Below is a small trained network, with its code and all its weights. Each question gives an input and a target symbol and asks what happens when units are switched off, that is, made to give their printed mean instead of their output.

import numpy as np


def w(rows, s, z=0):
    codes = np.array(rows[::2]) - 128.0
    scale = np.full(codes.shape[1], s)
    scale[-1] = z or s
    return codes * scale


def norm(h):
    return h / np.sqrt((h * h).mean(-1, keepdims=True) + 1e-5)


def f(y):
    return np.maximum(y, 0)


def softmax(a):
    e = np.exp(a - a.max(-1, keepdims=True))
    return e / e.sum(-1, keepdims=True)


def log_softmax(a):
    a = a - a.max(-1, keepdims=True)
    return a - np.log(np.exp(a).sum(-1, keepdims=True))


def net(x, mask):
    ids = ['γζθμσω'.index(c) for c in x.split()]
    T = len(ids)
    res = E[ids] + P[:T]
    u = 0
    for l in range(2):
        r = norm(res)
        for j in range(2):
            rows = slice(3 * j, 3 * j + 3)
            q, k, v = (r @ M[l][rows].T for M in (Q, K, V))
            z = softmax(np.where(np.tri(T) > 0, q @ k.T / 3**0.5, -1e9)) @ v
            o = O[l][rows]
            res = res + np.where(mask[u + j], z, o[:, -1]) @ o[:, :-1]
        u += 2
        y = f(norm(res) @ A[l][:, :-1].T + A[l][:, -1])
        res = res + np.where(mask[u : u + 12], y, B[l][:, -1]) @ B[l][:, :-1]
        u += 12
    return log_softmax(norm(res)[-1] @ U[:, :-1].T + U[:, -1])


Q, K, V, O, A, B = {}, {}, {}, {}, {}, {}
E = w([
[129,146,32,99,119,99,136,149],'γ',
[198,56,50,120,93,168,173,195],'ζ',
[69,150,120,154,204,123,170,79],'θ',
[155,80,112,96,131,60,76,101],'μ',
[203,86,7,126,154,97,105,45],'σ',
[156,76,109,87,87,200,94,54],'ω',
],0.014)
P = w([
[253,112,136,154,82,149,130,235],'0',
[151,26,180,195,35,102,168,72],'1',
[166,130,163,218,25,65,182,77],'2',
[178,153,131,190,37,61,190,56],'3',
[71,105,120,134,120,140,186,130],'4',
[82,106,121,77,117,149,188,116],'5',
[92,122,87,96,132,176,156,101],'6',
[149,147,70,160,136,185,138,81],'7',
[170,152,58,170,153,198,125,77],'8',
],0.0059)
Q[0] = w([
[162,43,97,160,170,173,163,94],'L0H0',
[153,192,60,107,168,95,101,178],'L0H0',
[202,161,124,50,225,165,224,165],'L0H0',
[91,211,152,135,104,154,35,192],'L0H1',
[146,99,145,122,67,9,136,219],'L0H1',
[111,254,163,162,153,148,214,132],'L0H1',
],0.0059)
K[0] = w([
[85,153,115,63,187,136,120,70],'L0H0',
[155,103,120,86,139,109,189,71],'L0H0',
[70,118,115,113,146,67,124,144],'L0H0',
[181,91,138,171,99,142,93,201],'L0H1',
[133,114,99,104,131,78,149,167],'L0H1',
[124,115,2,110,77,142,120,163],'L0H1',
],0.0079)
V[0] = w([
[1,223,154,162,30,153,117,101],'L0H0',
[107,90,144,149,77,120,205,48],'L0H0',
[112,48,199,67,86,91,140,148],'L0H0',
[171,139,149,214,35,164,178,172],'L0H1',
[103,120,74,158,91,148,83,231],'L0H1',
[66,161,122,209,229,150,239,110],'L0H1',
],0.0064)
O[0] = w([
[165,127,75,89,140,193,110,119,3],'L0H0',
[194,92,248,47,165,132,192,201,241],'L0H0',
[153,155,130,187,199,120,171,195,46],'L0H0',
[90,87,126,111,74,156,146,130,153],'L0H1',
[33,143,88,76,74,100,122,94,97],'L0H1',
[146,47,113,255,114,175,192,69,188],'L0H1',
],0.0077,0.0037)
A[0] = w([
[26,194,120,131,194,114,189,114,154],'L0N0',
[139,55,105,34,159,147,87,78,217],'L0N1',
[154,155,163,132,161,50,204,224,200],'L0N2',
[192,162,17,107,164,210,148,89,160],'L0N3',
[196,10,18,156,143,222,68,164,179],'L0N4',
[174,192,133,250,157,187,253,142,193],'L0N5',
[103,174,44,71,145,158,203,123,97],'L0N6',
[236,65,110,175,150,101,3,104,107],'L0N7',
[171,171,137,232,151,199,190,73,192],'L0N8',
[234,64,204,213,197,233,122,95,253],'L0N9',
[107,176,83,97,107,112,137,227,115],'L0N10',
[42,80,187,181,98,159,48,67,58],'L0N11',
],0.006,0.002)
B[0] = w([
[198,72,146,127,126,90,115,53,178],'L0N0',
[143,162,149,254,87,136,83,116,204],'L0N1',
[150,106,176,131,101,96,129,69,186],'L0N2',
[154,101,106,77,164,152,177,124,209],'L0N3',
[128,124,197,134,118,128,214,131,231],'L0N4',
[137,153,185,122,158,118,207,66,225],'L0N5',
[163,183,157,95,153,146,142,110,211],'L0N6',
[136,69,120,105,139,94,138,165,177],'L0N7',
[78,73,126,42,179,91,202,95,222],'L0N8',
[108,189,88,50,127,134,8,166,254],'L0N9',
[155,87,152,92,148,103,91,118,197],'L0N10',
[101,83,185,228,113,49,172,59,143],'L0N11',
],0.0078,0.0068)
Q[1] = w([
[57,140,154,133,126,158,148,160],'L1H0',
[110,135,138,187,147,135,108,170],'L1H0',
[61,147,94,107,197,147,166,86],'L1H0',
[127,138,133,81,93,73,146,99],'L1H1',
[125,77,115,135,155,119,154,88],'L1H1',
[42,247,67,172,72,143,128,225],'L1H1',
],0.016)
K[1] = w([
[125,89,108,130,81,43,107,176],'L1H0',
[38,201,116,152,103,49,78,254],'L1H0',
[155,65,103,38,106,109,106,116],'L1H0',
[222,136,113,132,126,181,168,120],'L1H1',
[141,33,69,83,189,176,142,94],'L1H1',
[91,95,172,146,65,16,104,235],'L1H1',
],0.0085)
V[1] = w([
[98,21,217,104,149,127,246,165],'L1H0',
[186,117,60,142,207,17,118,149],'L1H0',
[148,214,168,2,127,222,18,107],'L1H0',
[190,5,41,133,61,66,68,163],'L1H1',
[222,95,175,232,85,175,16,74],'L1H1',
[77,104,125,244,182,173,91,187],'L1H1',
],0.0057)
O[1] = w([
[151,81,79,81,129,134,96,152,216],'L1H0',
[102,88,60,243,248,129,129,132,129],'L1H0',
[113,137,168,151,1,108,93,80,125],'L1H0',
[195,175,144,128,193,212,128,109,139],'L1H1',
[188,210,171,153,68,165,157,71,112],'L1H1',
[197,106,123,63,136,105,200,61,2],'L1H1',
],0.0084,0.0087)
A[1] = w([
[196,57,78,70,107,147,55,154,39],'L1N0',
[205,184,214,197,58,145,170,130,1],'L1N1',
[168,79,157,142,97,138,235,167,166],'L1N2',
[227,167,158,107,173,149,155,77,84],'L1N3',
[100,108,110,112,70,106,134,134,154],'L1N4',
[137,142,111,102,157,144,177,84,116],'L1N5',
[92,122,67,51,177,141,101,183,185],'L1N6',
[80,152,92,213,89,184,80,119,21],'L1N7',
[172,17,126,191,112,93,137,50,146],'L1N8',
[156,173,99,1,77,221,75,251,23],'L1N9',
[98,51,77,84,112,122,65,98,114],'L1N10',
[105,181,106,113,150,144,93,100,117],'L1N11',
],0.0085,0.0026)
B[1] = w([
[75,87,43,109,153,131,189,112,214],'L1N0',
[164,163,167,90,82,197,57,105,182],'L1N1',
[92,218,210,250,77,2,77,87,211],'L1N2',
[145,197,183,162,158,242,115,154,175],'L1N3',
[108,198,138,118,211,170,161,115,166],'L1N4',
[151,138,158,131,122,195,45,177,178],'L1N5',
[169,97,125,79,72,161,104,107,254],'L1N6',
[44,191,144,167,120,158,142,156,151],'L1N7',
[89,121,189,188,73,136,250,112,214],'L1N8',
[162,77,8,115,166,161,115,106,216],'L1N9',
[129,135,110,140,115,194,174,119,225],'L1N10',
[130,187,223,146,162,49,158,95,152],'L1N11',
],0.007,0.0073)
U = w([
[44,254,94,134,120,136,173,233,145],'γ',
[145,132,54,63,141,149,109,161,221],'ζ',
[114,112,133,183,96,68,184,96,136],'θ',
[163,100,141,147,142,41,40,166,116],'μ',
[191,199,134,174,213,150,125,156,5],'σ',
[191,170,190,88,54,157,113,108,61],'ω',
],0.0069,0.0011)

Each question gives the input, a string of symbols that net reads in full, and the target symbol t.
The units are the heads (3 rows each of Q, K, V and O) and the neurons (one row each of A and B). Each row of codes is followed by its name. A weight is (code - 128) times the scale printed after its matrix; where a second scale follows, it is the last column's (O, A, B and U).
mask holds one flag per unit, layer by layer, with each layer's heads first. A switched-off unit (its flag False) gives its mean, the last column of its rows in O or B, instead of its output. The means were averaged over made-up inputs and are rounded, as every weight is.
A unit's drop is (log p(t) with every unit on - log p(t) with that unit switched off) / (log p(t) with every unit on - log p(t) with every unit switched off).
most important unit: the unit with the biggest drop
k most important neurons: the k neurons with the biggest drops, biggest first
k most important neurons of layer l: the k neurons of layer l with the biggest drops, biggest first
drop of u: that unit's drop, to one decimal
input ζ σ γ ζ, target σ: 2 most important neurons of layer 0 : (L0N8 L0N5)
input γ γ ω σ, target ω: 2 most important neurons of layer 0 : (L0N7 L0N8)
input μ γ γ ω ζ γ γ γ, target γ: 2 most important neurons of layer 1 : (L1N7 L1N2)
input γ γ γ ω θ ω γ γ ω, target ζ: 3 most important neurons : (L0N9 L0N8 L0N7)
input γ γ γ γ γ θ μ, target θ: 3 most important neurons of layer 0 : (L0N4 L0N6 L0N7)
input γ ω γ γ ω ω γ σ, target ω: most important unit : L0N1
input θ μ γ θ γ γ, target θ: 3 most important neurons : (L0N9 L1N2 L0N4)
input σ γ μ γ, target μ: 2 most important neurons : (L0N7 L0N1)
input γ γ γ, target γ: 2 most important neurons of layer 0 : (L0N8 L0N4)
input σ ζ ω γ γ ω γ γ, target ω: 3 most important neurons of layer 0 : (L0N8 L0N4 L0N1)
input ω ω γ γ θ ω, target ζ: 4 most important neurons of layer 0 : (L0N9 L0N8 L0N0 L0N2)
input θ θ γ θ ω γ γ μ, target θ: 4 most important neurons : (L0N4 L1N8 L0N5 L1N2)
input γ γ ζ γ, target ζ: 2 most important neurons of layer 0 : (L0N9 L0N1)
input σ γ θ σ θ γ, target σ: most important unit : L0H1
input γ γ γ ζ σ γ ζ, target σ: 2 most important neurons of layer 1 : (L1N2 L1N3)
input γ θ ω, target θ: 3 most important neurons of layer 1 : (L1N2 L1N8 L1N0)
input γ γ θ θ ζ γ θ ω, target θ: 2 most important neurons of layer 1 : (L1N8 L1N2)
input μ σ γ, target σ: 2 most important neurons : (L0N9 L0N8)
input θ ζ γ μ γ ζ θ γ, target θ: 4 most important neurons of layer 0 : (L0N9 L0N4 L0N5 L0N10)
input ζ γ ω μ ζ γ ω γ γ, target ω: most important unit : L1H0
input μ θ ω γ ζ γ ζ ω θ, target ω: 2 most important neurons of layer 0 : (L0N9 L0N0)
input θ γ θ γ γ θ, target ζ: 4 most important neurons of layer 0 : (L0N8 L0N9 L0N2 L0N4)
input γ γ σ γ μ, target σ: 2 most important neurons of layer 0 : (L0N9 L0N8)
input γ σ σ, target σ: drop of L1H0 : 0.3
input ω θ θ γ ζ γ θ, target ζ: drop of L0N8 : 0.2
input μ ζ ζ, target μ: drop of L0N1 : 0.2
input θ γ γ, target ζ: drop of L0H0 : 0.1
input γ γ γ ζ, target ζ: most important neuron : (L1N9)
